Below are the code and all the weights of a small trained network. Each question names an input and a class and asks about switching units off, where a switched-off unit gives its printed mean instead of its output.

import numpy as np


def w(rows, s, z=0):
    codes = np.array(rows[::2]) - 128.0
    scale = np.full(codes.shape[1], s)
    scale[-1] = z or s
    return codes * scale


def f(y):
    return np.maximum(y, 0)


def log_softmax(a):
    a = a - a.max(-1, keepdims=True)
    return a - np.log(np.exp(a).sum(-1, keepdims=True))


def net(x, mask):
    res = np.array(x, float).reshape(1, 8) / 4 @ E
    y = f(res @ A[0][:, :-1].T + A[0][:, -1])
    res = res + np.where(mask, y, B[0][:, -1]) @ B[0][:, :-1]
    return log_softmax(res[-1] @ U[:, :-1].T + U[:, -1])


A, B = {}, {}
E = w([
[56,118,32,129,127,46,136,33,80,158,100],'x0',
[149,92,81,52,176,174,120,75,77,2,180],'x1',
[96,9,140,163,116,197,178,169,29,199,193],'x2',
[110,146,55,106,144,140,216,134,203,146,220],'x3',
[125,149,75,227,150,181,33,85,150,138,188],'x4',
[141,14,129,137,230,109,109,115,222,141,65],'x5',
[129,175,163,188,250,68,169,179,63,119,156],'x6',
[192,86,90,234,63,69,185,145,133,52,124],'x7',
],0.0051)
A[0] = w([
[178,150,217,133,126,205,130,205,183,80,141,86],'N1',
[157,96,109,190,92,104,178,140,137,69,124,69],'N2',
[74,130,69,109,141,58,129,48,80,172,98,126],'N3',
[135,237,110,97,151,77,90,109,213,45,82,6],'N4',
[127,104,146,146,121,127,98,126,89,133,102,129],'N5',
[129,99,154,27,94,56,215,162,106,118,79,150],'N6',
[123,239,124,132,46,154,150,148,58,119,163,47],'N7',
[134,113,149,122,127,137,85,108,85,90,109,137],'N8',
[137,77,105,72,9,176,91,98,183,144,107,78],'N9',
[101,168,148,30,185,173,104,122,112,200,127,93],'N10',
[133,124,141,108,151,101,164,145,111,121,109,111],'N11',
[152,96,127,180,87,105,162,141,134,70,120,119],'N12',
[148,187,145,179,250,85,151,156,79,126,143,88],'N13',
[119,91,100,55,168,158,127,95,85,1,168,25],'N14',
[122,75,122,140,175,116,123,110,167,140,92,78],'N15',
[106,143,143,73,165,158,109,118,118,172,128,87],'N16',
[126,159,144,128,90,137,123,124,90,122,127,111],'N17',
[112,168,107,133,87,122,138,109,80,126,141,81],'N18',
[114,157,147,174,105,100,138,162,162,223,104,26],'N19',
[118,147,89,118,141,126,195,114,192,144,186,137],'N20',
[136,45,129,141,213,117,129,135,190,133,89,47],'N21',
[119,118,86,143,116,75,148,90,105,134,108,108],'N22',
[120,147,87,106,147,129,192,132,199,144,205,108],'N23',
[123,58,127,136,170,118,125,122,181,132,99,53],'N24',
[105,30,119,136,128,171,160,149,71,174,165,19],'N25',
[128,146,134,143,164,112,141,147,94,131,143,52],'N26',
[123,151,79,234,150,157,37,97,142,137,182,125],'N27',
[142,98,112,165,84,105,152,131,139,82,132,97],'N28',
[108,161,156,161,85,99,141,148,167,223,106,52],'N29',
[140,100,114,114,71,151,101,105,149,145,123,76],'N30',
[120,55,128,146,124,166,136,148,74,171,160,30],'N31',
[119,135,146,158,102,104,126,135,135,173,102,93],'N32',
[138,128,178,148,121,106,50,113,81,109,64,121],'N33',
],0.0098,0.0027)
B[0] = w([
[115,53,76,149,129,146,144,173,175,200,192,247],'N1',
[114,154,134,180,139,89,49,120,124,140,135,192],'N2',
[130,67,108,158,130,141,145,195,177,173,193,218],'N3',
[175,146,153,183,39,97,217,82,106,147,152,254],'N4',
[134,137,125,126,108,134,147,165,121,132,87,170],'N5',
[93,145,133,114,116,253,110,61,147,157,106,222],'N6',
[137,108,148,8,115,69,96,109,122,128,151,249],'N7',
[148,132,120,117,138,139,136,169,114,125,79,183],'N8',
[31,125,140,141,182,99,187,132,122,63,138,238],'N9',
[114,156,130,206,119,85,26,117,123,136,128,220],'N10',
[97,131,132,123,127,156,125,97,140,124,135,159],'N11',
[112,153,130,175,136,105,57,124,122,142,125,195],'N12',
[27,116,135,136,156,109,186,123,135,56,124,230],'N13',
[232,142,93,134,224,141,135,119,135,87,132,231],'N14',
[136,122,136,58,115,102,108,132,122,129,152,181],'N15',
[121,141,127,180,127,98,70,122,123,129,128,180],'N16',
[126,123,138,77,127,112,114,130,126,130,123,179],'N17',
[131,114,139,68,117,106,118,128,136,137,152,184],'N18',
[200,137,102,130,187,142,133,105,123,82,143,209],'N19',
[131,118,135,122,115,139,119,192,95,128,50,189],'N20',
[124,137,143,24,104,90,91,114,108,130,158,210],'N21',
[120,97,116,154,137,128,114,168,152,158,165,176],'N22',
[129,118,137,114,112,141,128,200,96,133,40,192],'N23',
[137,131,137,50,116,102,112,121,110,126,151,184],'N24',
[166,153,146,165,56,106,199,96,132,135,133,216],'N25',
[99,130,126,128,136,112,156,122,133,93,131,161],'N26',
[95,140,142,101,124,244,109,60,151,161,105,246],'N27',
[119,152,133,172,138,101,74,122,121,131,133,178],'N28',
[205,139,104,134,186,136,132,111,115,81,128,215],'N29',
[79,132,142,130,147,112,153,125,124,97,127,177],'N30',
[163,149,135,153,68,100,188,110,137,137,123,200],'N31',
[170,133,108,129,157,142,136,133,122,110,125,178],'N32',
[133,124,124,125,102,139,138,205,101,139,49,215],'N33',
],0.022,0.0071)
U = w([
[173,169,165,176,40,92,210,86,114,145,145,27],'0',
[127,115,162,10,117,71,81,121,101,130,171,67],'1',
[222,153,65,141,226,150,129,123,118,66,129,96],'2',
[2,122,149,150,178,104,175,134,134,45,131,109],'3',
[98,182,136,214,132,80,12,127,115,158,129,139],'4',
[118,48,77,150,131,150,132,200,189,201,191,179],'5',
[89,155,145,110,123,248,107,63,152,164,89,171],'6',
[137,124,136,119,105,141,131,238,66,139,8,253],'7',
],0.0081,0.002)

Each question gives the input, the list of numbers given to net, and the class t.
The units are the neurons (one row each of A and B). Each row of codes is followed by its name. A weight is (code - 128) times the scale printed after its matrix; where a second scale follows, it is the last column's (A, B and U).
mask holds one flag per neuron, in row order. A switched-off neuron (its flag False) gives its mean, the last column of its row in B, instead of its output. The means were averaged over made-up inputs and are rounded, as every weight is.
A unit's drop is (log p(t) with every unit on - log p(t) with that unit switched off) / (log p(t) with every unit on - log p(t) with every unit switched off).
The circuit of an input: a set's keep is (log p(t) with only the set's units on - log p(t) with every unit switched off) / (log p(t) with every unit on - log p(t) with every unit switched off). Starting from the 12 units with the biggest drops (on a tie, the unit counted first), units are removed one at a time, each time the one whose removal leaves the highest keep (on an exact tie, the one counted first), for as long as the keep stays at least 0.8.
units of the circuit, in order: the units of the circuit, biggest drop first
unit that matters most: the unit with the biggest drop
k most important neurons: the k neurons with the biggest drops, biggest first
drop of u: that unit's drop, to one decimal
input [-1,3,3,-3,1,0,-6,-5], class 3: unit that matters most -> N9
input [3,-8,2,6,5,8,7,-2], class 1: 2 most important neurons -> N21, N15
input [-4,2,-2,2,5,3,2,1], class 6: 3 most important neurons -> N27, N3, N7
input [-1,2,3,5,6,-1,-4,1], class 6: 2 most important neurons -> N27, N33
input [-7,-4,3,1,-8,-1,-6,-3], class 6: 2 most important neurons -> N6, N3
input [-6,-8,8,-6,-5,-4,8,-4], class 0: 3 most important neurons -> N25, N31, N14
input [-5,5,5,2,6,0,4,-8], class 4: 2 most important neurons -> N10, N16
input [7,6,-4,-4,-7,1,-2,6], class 5: 2 most important neurons -> N3, N22
input [-1,0,8,-1,4,8,8,-3], class 0: 3 most important neurons -> N25, N31, N7
input [7,1,-1,8,5,4,-4,-6], class 7: 2 most important neurons -> N23, N20
input [5,-8,3,-6,4,-5,4,4], class 2: 2 most important neurons -> N19, N29
input [-7,7,-3,1,1,8,-6,-4], class 1: 2 most important neurons -> N21, N24
input [1,-6,7,-5,-7,8,-5,5], class 1: 3 most important neurons -> N21, N4, N24
input [6,4,-2,7,-5,-3,1,0], class 7: units of the circuit, in order -> N23
input [8,-1,-7,7,4,-2,-3,-6], class 5: 2 most important neurons -> N3, N25
input [8,2,-7,-3,-8,5,1,0], class 5: 4 most important neurons -> N3, N22, N27, N25
input [-3,3,-1,7,-3,6,0,-2], class 7: 3 most important neurons -> N23, N20, N7
input [3,-1,1,3,-2,-2,-4,-4], class 3: drop of N8 -> 0.0
input [-5,4,-6,-8,6,2,-4,3], class 7: drop of N8 -> 0.5
input [-8,-4,1,-2,2,2,-8,8], class 3: units of the circuit, in order -> N9
input [-6,-1,4,4,0,5,4,7], class 4: drop of N2 -> 0.6
input [5,-8,3,-7,1,8,-4,-3], class 1: drop of N14 -> 1.3
